Each row has a hidden stage along a path, written after it and counted from one end. A new block has a new path.
[ -46 -109   52   55  -58  117   -7  -42   17   63 -112    4 -127  -86
    3   96 -121   22  -27   45  -26   70  -64   -8   31  -30  -11  -25
  -18   49  155   57  -15   87   33  -24  -11   17]
6
[ -40 -146  178 -171   14   25  206   69  -15 -154  -58 -129   30  -76
 -109   35   41   30  -17  109 -192   13  -83  -45   -6  102   51  -75
  -42   24    2   77   92  -15  -40   92  129   16]
6
[ 52  24 -40  17   8 -24 -89  38 -19  87  30  46 -37 -17 107 -44 -50  30
 -30 -55  56  84 -62  41 -10  -4 -82 -12  25 -91  64  11  16 -63 -20  57
 -48 -50]
20
[-31 -85  30  10 -36  50  11  19  16 -50 -65  11 -94 -34 -43  73 -76  22
 -28  39 -72  66 -47 -20 -33  22  -8 -36 -17  79  58  73  29  60  38  65
  13  28]
7
[  43   59   -9   62   26  -65  -57   -9    9   83   68   63    8  -46
   84  -90   -5   94  -75    2  -51  133  -70   10  -24   36 -112  -13
   63 -117  -24   76   47  -90  -50   37  -92  -83]
23
[  43  124  -18   46  -17   69  -95   68  -15   63   53  114  -18  -61
  -34   50  -58   94 -116   13   50   90  -39    3    2  -14  -20   16
 -130  123   52   64   12  -52  -79  139  -51   57]
17
[ -21   56   -6   57  -66   12 -113   28  -15   -3   25  119  -30  -55
  -73   39  -22   69  -65  -12    5   51  -30   16  -29    7  -88   56
 -117  121  -16   75    3  -15  -72  151  -40   14]
17
[ -6   0 -16   2 -36 -52 -73  37 -28 -43  33  85 -13  -5 -35  -2  -8  31
 -65 -31  17  63 -33  13 -50  53 -90   7 -69  44 -32  37  40 -32 -33  68
 -32  12]
18
[ -20    8  -19    9  -28   29  -20   20    4  -69   13   72  -22  -31
 -109  139  -60   58 -184   47  -34   71  -72  -56   -8    9  -34 -110
  -63  146  -13   82   43  -11    0   59  -27  131]
5
[ -24  -63  -65   16  -48   18  -62   47   13  -52  -20   64  -88   29
  -43   59 -116   30  -68   -1   64   71    5  -38  -71   37   -7  -50
  -99   74   43   38   87   24   91  -54  -22  151]
10
[ 24 -74  93 -74  -7  28  66  61 -33 -29 -48 -29 -69 -50 -10 -10 -29   0
  36  35 -39  72 -13   2 -59  56  60  17 -71  57 112  45  21  68  22  40
  51  -6]
13
[  10    4  -24  -32   -2  -11  -90  132  -18   -3   16    4   -4  -25
   43  -25    1   29   57  -82    8  -44  -77   82   52   -3  -91    8
  -17  -64   28    6   36 -113  -88  283   33  -90]
21
[ 163   58  -22   98   55   12  -59  121   20   31   46  159 -113   24
   30  -26  -35   42 -126   50  -48  215  -63   63   -1  113   12  -15
   19  216   56   46   26   43    9  219 -133  -63]
16
[  -1   48  -27    2   -1   -4  -76    5  -32  128   36  -11    6  -68
  130  -49  -61   52   39  -74   76   29  -48    9   12  -60  -85  -13
    3 -216   98   15    4 -102  -47  -18  -18  -66]
24
[   1 -211  -35    5  -29  -22  -31  122   -3 -126  -72   29 -171  115
   32  -27  -78  -88  130  -60   20   60    2   66  -50  145  -15   -5
    8   74   88  -55   63  114  130   67  -10  -75]
13
[-193 -199  224    4  -20  191  245   73  -14 -242  -68 -176  -13  -17
 -123   85  -13   14  318   79 -291   19  -91  -72   50  187   -7   -5
   53   24   26   -1   20   70 -113  173  102 -334]
1
[ -31   -7  -48  -37  -47   32  -49   85  -16  -83   -9   27  -67    5
  -64   85  -99   14    3  -28   53   15   12  -37  -90  -17   12  -25
 -119   77   54   49   40   19   49   69   46  121]
10
[ -78   26  -27  139  -65  -29 -141  -22   17   27   27  100  -30  -58
    8  -39  -18   85   46  -43  -59   33  -38   36    6   13 -180   73
   -4  -53  -47   85   11  -44  -77  134  -80 -141]
25
[  53   57   40   13   41    0   -6   40    6   79   55   23   26  -63
   61  -75   -1  105  -59   34  -60  117  -83   10    3   47  -58   -3
   20  -89    7   63   59 -112  -92   96  -44  -77]
21
[  39  202  -93   90  -10  -25 -173    0    4  122  111  142   31  -75
   23    7  -44  140 -175  -28   52   94  -58  -11  -20  -75 -126   -9
  -49  -28  -33  104   17 -141  -91  100 -100   54]
22
[ -27 -128   39  -43  -26   23   45   23  -16  -74  -43    1  -27  -35
  -71  121  -31   -3 -135   35  -35   34 -106  -12   78   51  -26 -139
  -36  104   51   12   39   13    9    0   -3   67]
4
[ 11   9  31  27   0   8 -16  62   2 -18  41  65   2 -21 -30 -28  -1  82
 -58  31 -51 103 -55  11 -10 101 -59  17 -48  42 -33  51  72 -63 -77 115
 -45 -41]
18
[  30   55  -60   87  -52   50 -141   69   -7   20   11  145 -106  -12
  -32   61  -89   38  -55  -23   67   83  -13   33  -24   -4  -31   35
 -112  185   73   46  -10   43    1  152  -65   36]
15
[ -57 -122   14   32  -15   55   54   44   46 -111  -22   14  -56   40
  -65   42  -92   60  -38   77  -80  121  -37  -68  -46  136   -9  -75
  -13   45  -15   49  135    3   49  -38  -25   46]
7
[ -80  123 -101   51  -85   13 -205   -6  -11   90   65   93   52  -83
  -19   54  -75  128  -94  -83  141  -34  -35  -18   11 -108 -157   14
 -157  -92  -16   60   37 -172 -105   30  -32  118]
22
[  10   18   -5  -22  -19   39  -17   86    7  -57    6   55  -40  -31
  -92   66  -60   69  -99   47  -12   65  -15  -36  -53   26   36  -33
 -131  140   25   86   71   -4   14   95   11  141]
10
[ -23  -66   18  118  -18  113   11   17   22  -24    1   74  -50  -16
  -72  141  -74   58 -138   72  -52  129 -125  -31  134  100  -37 -133
  -16  190   62    6   30   32  -20    7 -123  -15]
1
[ -21   16  -92   49  -56   53 -117  102   11  -71    1  101 -101   29
  -74   95 -120   38  -21  -27   63   41   12  -15  -65    1  -10  -10
 -128  157   40   51   49   24   47  131  -14  111]
11
[  27  -57   67  -78   32   49   99  132   -8  -84   27  -11   10   10
  -61  -11  -22   63  -47   76  -28   99  -30  -34  -15  158   69  -49
 -117   71   29   14  136  -49  -17   21   15   58]
14
[ -65 -166  101   10  -42   25   89  -92  -12  -30  -63   -8  -39  -65
  -51   87  -37   12 -122   76  -82  109  -99  -54   37   80  -48 -110
    8   49   53   38   17   74   26 -183  -47   12]
3
[ -32  -66   27   59  -49   14  -20   15   40  -84  -54   74 -107  -33
  -96   53  -44   48  -52   63 -130   88  -33   -8  -63   54  -33    6
  -30  164  -14  122   39   83   34  138  -19   24]
8
[ -94 -203  120  -66  -59   18  102  -71  -69  -69 -105  -97  -62  -71
  -14  103  -31  -81   51  -10  -57   11  -88  -22   24   13  -43  -83
   31  -11  130   -9  -65  127   33 -113   53  -77]
2
[ -54   33   39   33    6   25   -9   68    6  -10   48  -22   34  -48
   29  -66   -4   99  128  -13 -107   28  -57    4    9   49  -97   39
   21 -145  -26   57   56 -120 -126  191    9 -187]
24
[  19  -46   -1   13  -11  -12    1    8   18  -51  -15   70  -60  -25
  -65   82  -45   38 -188   62  -64  113  -72  -28  -21   44  -23 -102
  -13  136    1   85   51   30   45   25  -47  104]
6
[ -16  -56    9  -45  -11   29   43    5  -38  -53  -11   -9  -30  -19
  -25  125  -74  -15 -101   10    0   69  -84  -54    2    1  -15 -143
    2   44   74   17    2   24   32  -49    2   58]
4
[  28  151  -61   85  -14  -19 -158   28   18  101   87  129   34  -88
    3   -5  -11  147 -156  -14    6   57  -78   24   40  -39 -128   -1
  -62   -6  -43  101   41 -150 -114  172  -90   27]
23
[-20  -5   8 -46 -47 -57 -65  41 -55 -56  11  34 -14 -34 -27   5   9   1
   8 -62  10   5 -30  30 -61   7 -89  33 -63   9  -6  35  -3 -18 -46 126
  31 -27]
18
[-183 -215  -24  -39 -130   15  -52   39  -65 -213 -105  -41  -94   28
  -90  187  -66 -126  157 -139   26 -141  -57   22   34  -17 -122  -61
  -33   64   61  -54  -51   95   35  116   95  -59]
3
[   2   89   -4   33  -34   53  -76   27  -24   48   50   91   -2  -60
  -40   39  -59   93 -102   11   57   90  -27  -25  -27    0  -38   20
 -133   66   30   61   25  -53  -69   36  -43   67]
17
[ -42  -79   38   31  -12   36   62    3   -2 -107   10   37  -14   -5
  -98  120  -40   35 -134   69  -89  111 -102  -62   41  104  -45 -138
    1  128  -12   33   51   15   -7  -16  -56   16]
3
[ -53   44   -2   20  -53  -22  -93  -24  -24   52   23   31   13  -77
   21  -19  -27   73    2  -50   12   24  -38   -2  -45  -40 -129   45
  -42 -118   -8   69    7  -79  -80   44   -6  -36]
21
[ -40  -96   19   68  -35   48   18  -28  -16  -44  -12   47  -51  -14
  -50  131  -63    4 -108   29  -27  106 -107  -40   75   69  -58 -133
    5  128   68   -4   -6   71   19  -79  -92  -13]
1
[  17   81  -38   64  -51   -4 -135   33  -17   17   38  146  -41  -44
  -53   41  -30   64 -114  -17   30   72  -35   26  -25   -5  -82   35
 -108  143   -1   72   -4  -12  -54  150  -64   38]
17
[ -38  -66  -87  -55  -16   85  -27  143  -12 -108  -12  -16  -55   68
  -23  143 -140  -18    9  -54   91  -15  -48  -29   18   -1    5 -137
  -54   31   88  -40   72  -43   46   88   49   97]
6
[-167 -122  -66   35  -80   53  -17   67  -14 -212  -25  -26 -122  141
  -30   37 -173  -40  291  -83   30   45   85  -92 -211   85  -47   35
  -16  -68   13  -15   64   85  109  -48   54  -71]
11
[ -60   76  -66    1  -59  149  -78   83   -2    5   23   39  -24  -28
  -80  130 -168  100  -35   -2  142   19   24  -92  -50  -60   39  -23
 -224   57   95   48   69  -61   -5  -10   27  212]
11
[ -50  -41  -22  142  -51   89  -47    5   10  -49   11  106  -58   -7
  -94  166  -76   45 -124   28  -23   97 -107  -31  108   69  -76 -115
  -34  216   40   10    1   50  -13   26 -126   -6]
1

Each row has a hidden stage along a path, written after it and counted from one end. A new block has a new path.
[  48  191 -432 -243  149  449  304 -500 -160 -233  164 -360 -114   92
  235   96  -63 -106 -527 -429  146  -86  254 -434  173  348   14  153
   35 -376   53  232 -162  123 -167 -166  176 -706]
8
[ -10 -128 -227    0  -58   97  231 -257 -145  -42  160 -202  -22  -40
 -185  -34   78 -227  275 -215 -116  109   13  118 -412 -111 -426  242
 -189 -349   90   80 -103  -17   51   79  236 -318]
23
[  -1  -24  -63  121 -239   -2  187  -20 -150   78 -376  -85   59   43
  -60 -236 -296  -95  485   94  -60 -224 -224  281 -168 -189  -33  -29
  -82   90 -183  -21   50  101   80  -58  236  309]
3
[  98  203  -30   -2  -87  301  151 -593 -200   20   21   40 -196  214
  221  -62 -105  165 -131   88   -9   15   86 -293  253  164  -55   60
   75  -78  109  336  -28  142  -22 -308  104 -423]
3
[ 140 -146   86  -28 -291  135  160 -353   -7  143 -174  275 -219  -17
  133  -60 -145  -13  126   80 -137   73   79 -176 -112  158 -341  326
   45 -162  134  180 -227  195    7  100    9 -117]
20
[  13 -143  368  -94 -309   33   21 -222  -45  262 -548  533 -121 -185
  198  -49 -246  133  299  327 -212  172  132  -43  -16   99 -140  396
  181  -16   89  103 -371  356   43   41 -224  161]
20
[-177  -21  -17 -282  189  247  -54  199   41  299 -454   -3   92  -47
   64  -94 -364 -128  -50  179  154  -36  -30  302  610  -45  532  -69
  177  274 -413  -74 -133  133  -80 -290  210  227]
2
[ 147  109 -174   89  233  386  290 -486  128  149  315 -197 -408  346
  -29  288 -129   87 -246 -205  -37 -252  115 -471   69   86 -315 -219
 -320 -178  395  187   44 -294 -314 -135 -231 -418]
9
[-134 -190 -114 -378  259  310   12  194   81  445  -97   85 -111  -27
  -46 -172    0 -153  -26   33   67  218  -11  197  441 -159  278  108
  138  177  -33   74  -31 -111 -130 -149  266   31]
21
[-209  194 -176 -241  658  278  123  223   24   70  199 -193  247   44
 -219  126  266 -112 -171 -272  168 -107  100  163  179 -111  192 -153
 -467 -132  -50  -97  122 -284 -242 -122   14 -268]
14
[-118   75 -110 -412   84  203   49 -161 -222  -75  -97   15  193 -217
  106   27  126 -102  -96 -188   43  299  234   60   15  111   57  412
  129 -315  -84  121 -390  260    5  -43  145 -485]
20
[-100  -38   69   52  387  388   67 -128  129  298   28  193 -239  202
   30 -145  -40   30 -294  234   77 -100   88 -213  711  287  126 -181
 -312   63  -47   87  422 -106 -156 -316  102 -110]
12
[ -93  237 -420 -397  532  598  236 -276 -120 -104  295 -260  -62  132
  239  -52  199  -73 -771 -348  283    2  285 -394  650  333  379   93
    3 -201   29  248   90   -5 -249 -351  282 -711]
10
[ -20  266  286  106  157  134 -134 -237   -6  339  -88  102  -25  279
 -131  183 -137  317  250  360  -62  -20 -114  162  272 -244   20 -330
 -152  217   10  122  -54 -141  -94 -397 -208  -84]
4
[-185 -213  210 -195  136  161  -93   18   89  381 -334  249  -48 -154
   -9  -21 -183  -64  122  328  -71  251   92  242  385  -80  168  219
  153  127 -114  -21 -272  140  -23 -183  -12  148]
24
[  12  238  247 -330  185  254  -92 -165  -35  297  -13  385   44  100
  137    9  265  286  -77  233   20  288   76   16  394 -127  212  226
  186  168  170  282 -302   21 -125 -249  -98 -272]
20
[ -83 -116   20 -121  -50  -24   68  223  -68  208 -263   87  183 -100
 -165 -222   42 -135  506   83  -65   74 -179  478 -185 -355   12  205
  -26  105  -99  -44 -121   14   51   50  212  267]
21
[  -2 -231   36   49 -117   69   70  -41   16  299 -118  140 -118   27
 -158 -194  -70 -120  386  157 -114   80 -142  217  -65 -123 -244   93
 -125   17  -27   57   57  -36   50   14  234   97]
21
[ -38  111  205  -95   97  288   30 -225  -39  392 -249  288 -219  158
  171  -87 -202  245   -1  357  -33   38   45  -95  558  -60  267  -58
  122  283  108  205    9   36 -105 -392  -94   64]
1
[  -7  -13  -98 -101  291  286  304  -38  205  147 -105  -87 -160   38
   11  240 -237  -73 -182 -222    3 -338  180 -241   55   61  -26  -38
 -260 -106  192  -86 -123 -123 -332   40 -335   46]
11
[ -32   15 -285  -77  -30  257   68 -112 -127  -34 -160 -235   73   99
   79 -300 -213 -238 -108   12  195  -90 -138  156  405  179  231  -10
   79   24 -485   86  100  188   65 -257  650 -158]
5
[  -8   88 -228 -411  326  333  230  142  100   65   16  -40  112  -15
   94   13  110 -180 -347 -307  188 -115  137  -44  211   47  234  187
  -59  -69  -12   14 -187  -41 -255   55   85 -154]
16
[  -7  -53   59  133  220  264  107  -46  194  319  -93   83 -211  243
  -42  -92 -193   17  -45  220   25 -264  -81  -68  451   67   61 -235
 -265  188  -43   10  276 -153 -169 -213   37  160]
10
[ 220  142 -201  161  -30  213  316 -310   34   96  273 -211 -162  386
 -100  -24  -52  -35  105  -93   -3 -293 -180  -44 -119 -216 -262 -151
 -247   32  165  169   75 -247 -121  -74  150 -129]
1
[  62  -70 -480  -30   81  299  411  -57   28  -70   47 -388 -102  135
    4 -178 -151 -327 -152 -357  126 -378  -65 -111   16   96  -16   -2
 -187 -124  -72    7  161  -76 -146   25  379  -52]
9
[-206   -6  -29 -468  453  343 -101  -57   44  312   35   -2  -32 -117
  -80  334   13  -42 -210 -114   36  366  283   58  328  -31  119   85
   42 -167   46   63 -373  -76 -204 -187 -135 -472]
21
[   0 -124    4  141 -223   39  160   65  -13   81 -544   50   39   10
   73 -359 -368 -142  291  219    4 -323 -213  190  124   62  113   43
  -37  177 -345  -79  108  231   67  -45  299  475]
8
[ -15  -33  412   49 -107    0 -112 -133   65  210 -316  384  137  -19
   40 -128  -64   60  278  568  -96  140  -74  335  245 -112   48  307
  129  230 -205   37 -335  266  109 -168   35  209]
25
[-143  153 -164 -481  129  272   75   66 -148   23 -445 -109  212 -150
  247  -54 -233  -94 -186  -97  178    1  113  143  401   -3  584  206
  361   91 -275   17 -386  296  -94 -221  153  -12]
3
[ -26  222  411  115   71  125 -161 -277    3  305 -317  280  -40  195
   37  122 -220  365  167  491  -79  -34  -38   32  403  -20   91 -196
  -59  223  -50  112  -99   67  -66 -390 -270   10]
7
[-157 -163  -29 -186   73   98    1   27  -17  104 -185  -27  149 -188
 -104  -24  -73 -244  165   34  -17  180   42  345   34  -76   10  270
   31 -102 -234  -66 -292  150   37  -31  200  -50]
23
[ -64 -155 -198  -70  107  203  129  165   -7  147  -25   26   40   46
  -88 -395   71 -293   35   -7  125  -46 -123  198  239  102   51   26
 -245  -16 -298   16  349  -36   30  -25  586   -5]
17
[   6  -53  117   86 -233  -15   64   73   29  171 -554   75  113    7
    3 -153 -445  -99  390  282  -17 -254 -208  348   58 -122  101  -16
   16  232 -358 -110 -143  201   52  -57  130  483]
2
[-190   44  -27 -214  563  422  104  -49  103  225  -20   37 -136   29
   45  145  -57   10 -409  -56   93  -63  286 -240  563  215  235 -107
 -241  -88   60    4  100  -99 -281 -253 -172 -231]
12
[-108  111   87 -240  329  289   43 -374  -89  229  203   82 -131   20
  -27  218  201  175  -36   25 -117  359  258  -85  143 -185  -57  205
   24 -123  399  234 -292  -91 -142 -271 -250 -479]
24
[ 118   14 -436 -134   76  257  457  -73  -42 -114  258 -223  -16   93
  -22 -143  187 -278 -113 -485   87 -220   20 -143 -272   42 -220  179
 -300 -297  138   95   95 -131 -139  203  304 -276]
16
[ -96  256 -416 -261  537  495  163 -256 -117   -3  378 -426  -71  216
  -28  119  145  -36 -452 -368  192   -4  144 -202  385   63  181 -170
 -173 -193   80  192  115 -231 -245 -363  193 -703]
8
[  29  184 -272  109  105  338  232 -672 -270  -97  324 -292 -262  250
  -11   80   11   79 -116 -229  -35  -12  128 -386  -18  204 -345 -128
 -294 -406  224  304  212  -85  -58 -282  118 -762]
7
[ -32   55 -153 -150  304  230  160  -78   31  119  215 -111  -20   48
 -195  242  101  -98  -28 -302    4  -11  131  -29 -149  -27 -254  -57
 -403 -309  141   22  -49 -231 -189   51  -83 -403]
17
[ -90  105 -129 -281  585  387   64  110  144  310  280  -32  -24  168
 -152  110  216  -48 -274 -151  148   10   79   11  397  -75  145 -168
 -310   -4   73   61  116 -355 -287 -161   44 -320]
16
[ -85  -72  330  -25    5  -22  -92  197   12  484 -322  385   55   15
 -176 -170   23  124  585  405 -138  130 -202  432   57 -391   31   22
  -79  303    3   12   -8  -83   14  -93  -22  373]
20
[  45  108 -257  -37  158  152  371  -34  -30 -145  176 -184  136   55
 -112    8  179 -189   11 -388   46 -274   37  -24 -355  -13 -245   87
 -453 -312   82  -19   36 -123 -134  183   75 -213]
15
[  48  113  470  216  -68 -102   -4 -286    5  236  -71  305   54   99
 -182  158   78  276  612  418 -294   86  -77  264 -312 -442 -351  151
 -172   97  277   72 -344  -37   15  -83 -404  107]
25
[-130  230  180 -346  128  215  -81 -108 -268   52 -205  403  241  -84
  246 -258  299  165 -107  218   87  322  143   63  447  152  344  349
  150   -2 -136  238 -100  304   60 -261  205 -320]
18
[  78  118  -35 -137 -134  104  207 -397 -237  -81   69   65   33  -28
   61   13  207   62  178 -143 -123  176  114  -74 -378  -76 -309  412
   13 -294  278  239 -328  123    9   49  -20 -415]
21
[  40  195  253  235  179  133  127 -383   67  174   -2   93 -173  216
 -112  364 -122  300  163  104 -182 -230   98 -230 -113  -49 -346 -223
 -453 -115  343   50  -44 -176 -209 -134 -571 -142]
10
[ -84   85  156 -340  184  120  -28  411  113  187 -436  303  376 -102
  108 -187   37  -83  -35  187  179  -80  -50  363  413  -47  501  211
   66  272 -374 -109 -228  173  -93  -19  132  324]
16
